Here is a tiny trained network, its code and every weight. The questions are about switching its units off for an input and a class, where a switched-off unit gives its printed mean instead of its output.

import numpy as np


def w(rows, s, z=0):
    codes = np.array(rows[::2]) - 128.0
    scale = np.full(codes.shape[1], s)
    scale[-1] = z or s
    return codes * scale


def norm(h):
    return h / np.sqrt((h * h).mean(-1, keepdims=True) + 1e-5)


def f(y):
    return np.maximum(y, 0)


def log_softmax(a):
    a = a - a.max(-1, keepdims=True)
    return a - np.log(np.exp(a).sum(-1, keepdims=True))


def net(x, mask):
    res = np.array(x, float).reshape(1, 8) / 4 @ E
    u = 0
    for l in range(2):
        y = f(norm(res) @ A[l][:, :-1].T + A[l][:, -1])
        res = res + np.where(mask[u : u + 14], y, B[l][:, -1]) @ B[l][:, :-1]
        u += 14
    return log_softmax(norm(res)[-1] @ U[:, :-1].T + U[:, -1])


A, B = {}, {}
E = w([
[157,191,173,107,125,254,40,113,146,199,202,158],'x0',
[129,147,73,139,175,82,88,135,97,209,117,121],'x1',
[64,200,154,129,91,95,120,126,160,136,110,123],'x2',
[129,131,119,128,123,131,129,123,128,127,131,131],'x3',
[129,131,130,142,134,134,149,121,122,143,119,166],'x4',
[107,69,169,64,65,133,111,34,95,175,97,133],'x5',
[85,57,69,175,86,173,132,194,168,189,116,88],'x6',
[105,97,182,223,87,113,134,171,18,112,188,133],'x7',
],0.0074)
A[0] = w([
[203,11,95,120,140,160,128,134,129,119,168,136,82],'L0N1',
[87,63,145,98,120,73,121,95,140,130,131,136,181],'L0N2',
[120,101,150,121,47,187,171,134,196,54,114,117,10],'L0N3',
[105,115,105,106,143,73,85,135,106,222,122,96,29],'L0N4',
[103,94,117,104,145,146,173,115,217,165,129,125,65],'L0N5',
[108,99,176,105,73,173,172,133,130,88,143,145,56],'L0N6',
[149,169,117,223,164,118,148,192,203,111,144,101,5],'L0N7',
[65,186,135,140,33,97,120,134,209,154,104,129,49],'L0N8',
[89,86,129,173,78,179,105,187,123,172,140,118,142],'L0N9',
[102,73,94,148,106,138,152,146,196,154,87,118,106],'L0N10',
[133,137,92,125,131,71,85,147,72,206,118,112,59],'L0N11',
[128,81,160,129,44,117,110,63,117,206,104,79,46],'L0N12',
[66,158,166,153,83,88,140,143,134,147,157,144,117],'L0N13',
[148,145,152,140,105,108,133,122,71,106,135,135,111],'L0N14',
],0.011,0.0025)
B[0] = w([
[63,180,145,134,199,169,135,106,73,157,50,70,209],'L0N1',
[118,156,139,112,73,132,181,134,115,105,103,161,223],'L0N2',
[104,107,77,193,180,118,145,94,186,168,137,173,224],'L0N3',
[116,109,93,181,163,136,140,97,176,133,145,164,211],'L0N4',
[170,93,128,132,107,105,7,164,124,94,117,113,211],'L0N5',
[128,101,100,179,166,142,137,98,163,146,153,160,206],'L0N6',
[89,103,114,71,111,180,163,137,116,124,120,212,232],'L0N7',
[116,151,139,120,203,166,144,117,80,167,64,79,241],'L0N8',
[162,133,142,92,113,64,90,130,83,187,193,114,249],'L0N9',
[152,147,106,68,124,34,147,107,92,144,171,116,234],'L0N10',
[116,89,121,180,168,145,154,89,187,123,143,139,208],'L0N11',
[100,105,122,74,141,177,141,190,124,102,138,197,254],'L0N12',
[119,118,123,146,174,163,114,116,81,102,106,64,201],'L0N13',
[152,80,156,116,128,106,104,120,112,92,169,97,187],'L0N14',
],0.014,0.007)
A[1] = w([
[111,107,140,252,157,114,136,129,215,148,144,147,122],'L1N1',
[96,62,153,173,74,118,120,180,96,142,189,86,66],'L1N2',
[185,168,86,58,108,108,66,124,242,106,43,118,120],'L1N3',
[96,131,138,133,152,158,95,123,143,124,80,65,171],'L1N4',
[160,186,158,139,53,226,82,137,174,167,175,103,5],'L1N5',
[178,89,142,152,186,161,108,154,79,134,83,110,104],'L1N6',
[153,182,179,93,162,114,143,25,135,53,161,146,104],'L1N7',
[128,204,92,156,167,140,151,254,144,92,189,105,113],'L1N8',
[119,145,81,154,103,124,186,142,99,127,67,90,44],'L1N9',
[117,107,102,103,167,121,148,104,100,91,107,86,144],'L1N10',
[150,154,171,79,140,62,168,105,153,104,184,109,86],'L1N11',
[74,109,94,71,18,202,124,112,92,128,99,190,37],'L1N12',
[153,116,75,163,23,69,243,162,134,92,102,128,29],'L1N13',
[116,110,125,117,148,124,114,118,110,177,158,167,193],'L1N14',
],0.012,0.002)
B[1] = w([
[152,123,103,127,132,109,123,80,183,134,129,128,181],'L1N1',
[195,103,75,143,89,173,83,85,97,77,48,128,161],'L1N2',
[145,63,141,213,64,171,140,93,38,67,147,119,196],'L1N3',
[128,128,167,141,144,95,193,137,65,145,143,120,165],'L1N4',
[135,181,246,108,191,82,64,117,215,77,118,111,155],'L1N5',
[98,153,157,137,100,119,157,105,137,114,69,104,194],'L1N6',
[111,111,36,114,119,69,127,170,112,202,132,99,206],'L1N7',
[82,37,126,92,113,157,179,129,151,153,97,185,151],'L1N8',
[129,153,196,112,155,113,71,131,158,117,154,95,158],'L1N9',
[149,170,165,141,102,206,100,147,143,192,156,136,210],'L1N10',
[121,164,96,97,121,104,115,114,115,161,172,143,152],'L1N11',
[121,104,106,118,141,146,149,218,155,106,126,159,184],'L1N12',
[157,186,218,107,152,139,43,136,207,93,148,118,161],'L1N13',
[144,175,140,132,71,83,160,153,184,53,131,114,246],'L1N14',
],0.014,0.011)
U = w([
[101,93,121,62,112,186,189,208,160,94,117,222,142],'0',
[151,116,76,197,167,104,158,19,231,152,150,139,113],'1',
[200,90,147,189,51,161,91,72,39,73,109,87,250],'2',
[85,199,193,117,183,159,178,120,73,216,74,59,129],'3',
[175,215,253,87,141,98,44,128,209,106,156,97,98],'4',
[156,148,51,67,76,29,100,148,74,210,195,99,34],'5',
],0.011,0.0019)

Each question gives the input, the list of numbers given to net, and the class t.
The units are the neurons (one row each of A and B). Each row of codes is followed by its name. A weight is (code - 128) times the scale printed after its matrix; where a second scale follows, it is the last column's (A, B and U).
mask holds one flag per neuron, layer by layer. A switched-off neuron (its flag False) gives its mean, the last column of its row in B, instead of its output. The means were averaged over made-up inputs and are rounded, as every weight is.
A unit's drop is (log p(t) with every unit on - log p(t) with that unit switched off) / (log p(t) with every unit on - log p(t) with every unit switched off).
The circuit of an input: a set's keep is (log p(t) with only the set's units on - log p(t) with every unit switched off) / (log p(t) with every unit on - log p(t) with every unit switched off). Starting from the 12 units with the biggest drops (on a tie, the unit counted first), units are removed one at a time, each time the one whose removal leaves the highest keep (on an exact tie, the one counted first), for as long as the keep stays at least 0.8.
units of the circuit, in order: the units of the circuit, biggest drop first
unit that matters most: the unit with the biggest drop
k most important neurons: the k neurons with the biggest drops, biggest first
top k neurons in layer l: the k neurons of layer l with the biggest drops, biggest first
input [-6,-1,4,-8,1,-5,-2,5], class 4: 4 most important neurons -> (L0N12, L1N13, L1N9, L0N9)
input [-8,-7,-5,2,1,2,-7,1], class 4: 3 most important neurons -> (L1N13, L0N2, L0N9)
input [-3,-3,3,0,-2,-5,5,6], class 2: units of the circuit, in order -> (L1N2)
input [5,1,1,6,4,2,-6,-7], class 2: 2 most important neurons -> (L1N3, L0N10)
input [6,5,5,-1,-1,-5,-5,6], class 2: units of the circuit, in order -> (L0N14, L0N13, L0N8, L1N2)
input [8,1,6,5,3,-6,-3,8], class 2: units of the circuit, in order -> (L0N13, L0N14)
input [-5,1,-6,-3,-8,6,0,-1], class 0: 2 most important neurons -> (L0N12, L0N2)
input [-3,7,4,-7,5,-4,-8,-7], class 5: 4 most important neurons -> (L1N7, L0N3, L0N5, L0N6)
input [5,7,-3,-2,-6,5,-1,6], class 1: top 3 neurons in layer 0 -> (L0N11, L0N4, L0N7)
input [3,-3,-5,-2,7,5,-5,2], class 0: top 3 neurons in layer 0 -> (L0N8, L0N10, L0N9)
input [5,-8,-1,5,8,-3,-8,-7], class 1: 2 most important neurons -> (L0N10, L0N9)
input [-7,3,8,6,-7,5,5,4], class 3: 3 most important neurons -> (L0N8, L0N13, L0N7)
input [5,-7,-7,3,4,-1,7,7], class 1: top 2 neurons in layer 1 -> (L1N3, L1N1)
input [-7,-7,-2,-5,-3,0,-3,6], class 1: units of the circuit, in order -> (L0N6, L0N3)
input [-1,-3,5,5,-7,-3,-7,-8], class 2: unit that matters most -> L1N3
input [7,6,0,4,3,6,6,-1], class 4: units of the circuit, in order -> (L0N3, L1N5)
input [-1,-7,3,-7,-6,1,-5,5], class 1: 2 most important neurons -> (L0N6, L0N3)
input [7,2,0,-7,-7,6,-4,-7], class 2: top 2 neurons in layer 0 -> (L0N7, L0N9)
input [8,7,-1,5,-5,-8,1,-5], class 0: 2 most important neurons -> (L0N7, L1N8)
input [7,-1,-1,-4,1,-8,-7,6], class 0: 2 most important neurons -> (L1N8, L0N10)
input [7,4,-1,-6,7,-6,-8,-5], class 5: 4 most important neurons -> (L1N7, L0N12, L0N5, L0N3)
input [4,5,-1,-2,0,1,3,-1], class 1: most important neuron -> (L0N4)
input [7,7,-6,-3,-2,5,1,6], class 1: 3 most important neurons -> (L0N11, L0N4, L0N8)
input [-4,2,0,-1,2,-1,5,-4], class 5: top 2 neurons in layer 0 -> (L0N10, L0N5)
input [1,5,-8,-4,2,8,-3,2], class 0: 3 most important neurons -> (L0N12, L0N8, L1N12)
input [-2,3,-2,3,8,-1,5,-6], class 2: units of the circuit, in order -> (L0N5, L1N3)
input [5,-2,5,1,4,3,3,3], class 3: units of the circuit, in order -> (L0N8)
